Below is a small trained network, with its code and all its weights. Each question gives an input and a class and asks what happens when units are switched off, that is, made to give their printed mean instead of their output.

import numpy as np


def w(rows, s, z=0):
    codes = np.array(rows[::2]) - 128.0
    scale = np.full(codes.shape[1], s)
    scale[-1] = z or s
    return codes * scale


def f(y):
    return np.maximum(y, 0)


def log_softmax(a):
    a = a - a.max(-1, keepdims=True)
    return a - np.log(np.exp(a).sum(-1, keepdims=True))


def net(x, mask):
    res = np.array(x, float).reshape(1, 2) / 4 @ E
    y = f(res @ A[0][:, :-1].T + A[0][:, -1])
    res = res + np.where(mask, y, B[0][:, -1]) @ B[0][:, :-1]
    return log_softmax(res[-1] @ U[:, :-1].T + U[:, -1])


A, B = {}, {}
E = w([
[94,255,206,127,170,144,198,36,177,86,201,134],'x0',
[169,163,62,161,188,178,55,144,201,75,46,191],'x1',
],0.0094)
A[0] = w([
[185,169,71,190,190,176,64,139,177,70,56,224,2],'n1',
[220,139,106,179,181,176,135,145,180,78,74,186,104],'n2',
[103,237,169,108,205,184,207,18,166,104,162,137,77],'n3',
[40,110,176,53,3,35,205,93,27,244,241,66,227],'n4',
[146,169,72,216,243,178,70,129,232,85,97,189,140],'n5',
[63,189,202,150,212,176,194,61,198,62,188,140,71],'n6',
],0.0046,0.0041)
B[0] = w([
[109,94,197,208,77,121,177,150,134,127,153,203,175],'n1',
[91,106,153,207,83,76,142,86,130,124,216,199,169],'n2',
[151,67,117,223,157,167,125,181,60,167,61,196,191],'n3',
[79,146,170,201,89,88,127,117,108,163,118,182,245],'n4',
[83,133,199,255,89,68,178,97,118,112,164,198,194],'n5',
[203,76,122,229,139,151,90,215,64,148,87,142,187],'n6',
],0.0081,0.013)
U = w([
[78,154,175,147,85,70,206,62,119,127,228,159,43],'0',
[199,68,114,148,146,159,88,228,79,159,4,145,77],'1',
[111,195,131,133,153,120,99,50,124,127,121,133,254],'2',
[200,218,90,65,218,187,131,84,170,89,190,78,43],'3',
[203,220,54,3,176,176,194,74,175,83,217,39,44],'4',
[219,216,66,73,238,189,154,72,200,65,184,1,43],'5',
[188,197,90,19,208,208,173,96,213,49,180,17,45],'6',
[227,225,87,45,248,217,130,47,201,73,198,36,39],'7',
],0.0085,0.01)

Each question gives the input, the list of numbers given to net, and the class t.
The units are the neurons (one row each of A and B). Each row of codes is followed by its name. A weight is (code - 128) times the scale printed after its matrix; where a second scale follows, it is the last column's (A, B and U).
mask holds one flag per neuron, in row order. A switched-off neuron (its flag False) gives its mean, the last column of its row in B, instead of its output. The means were averaged over made-up inputs and are rounded, as every weight is.
A unit's drop is (log p(t) with every unit on - log p(t) with that unit switched off) / (log p(t) with every unit on - log p(t) with every unit switched off).
The circuit of an input: a set's keep is (log p(t) with only the set's units on - log p(t) with every unit switched off) / (log p(t) with every unit on - log p(t) with every unit switched off). Starting from all 6 units, units are removed one at a time, each time the one whose removal leaves the highest keep (on an exact tie, the one counted first), for as long as the keep stays at least 0.8.
units of the circuit, in order: the units of the circuit, biggest drop first
most important unit: the unit with the biggest drop
k most important neurons: the k neurons with the biggest drops, biggest first
drop of u: that unit's drop, to one decimal
input [5,7], class 0: units of the circuit, in order => (n5)
input [6,-4], class 1: units of the circuit, in order => (n6 n3)
input [5,6], class 0: 2 most important neurons => (n5 n2)
input [0,-3], class 2: units of the circuit, in order => (n5 n1)
input [-2,2], class 2: units of the circuit, in order => (n6 n3)
input [-5,-5], class 0: 2 most important neurons => (n6 n3)
input [-3,-2], class 2: 4 most important neurons => (n6 n3 n1 n5)
input [5,4], class 1: 3 most important neurons => (n6 n3 n4)
input [6,8], class 0: 3 most important neurons => (n5 n2 n1)
input [2,-2], class 2: 3 most important neurons => (n5 n1 n2)
input [7,-6], class 1: drop of n6 => 0.4
input [-1,7], class 0: drop of n3 => 0.0
input [-2,0], class 2: drop of n3 => 0.8
input [-1,3], class 2: most important unit => n4
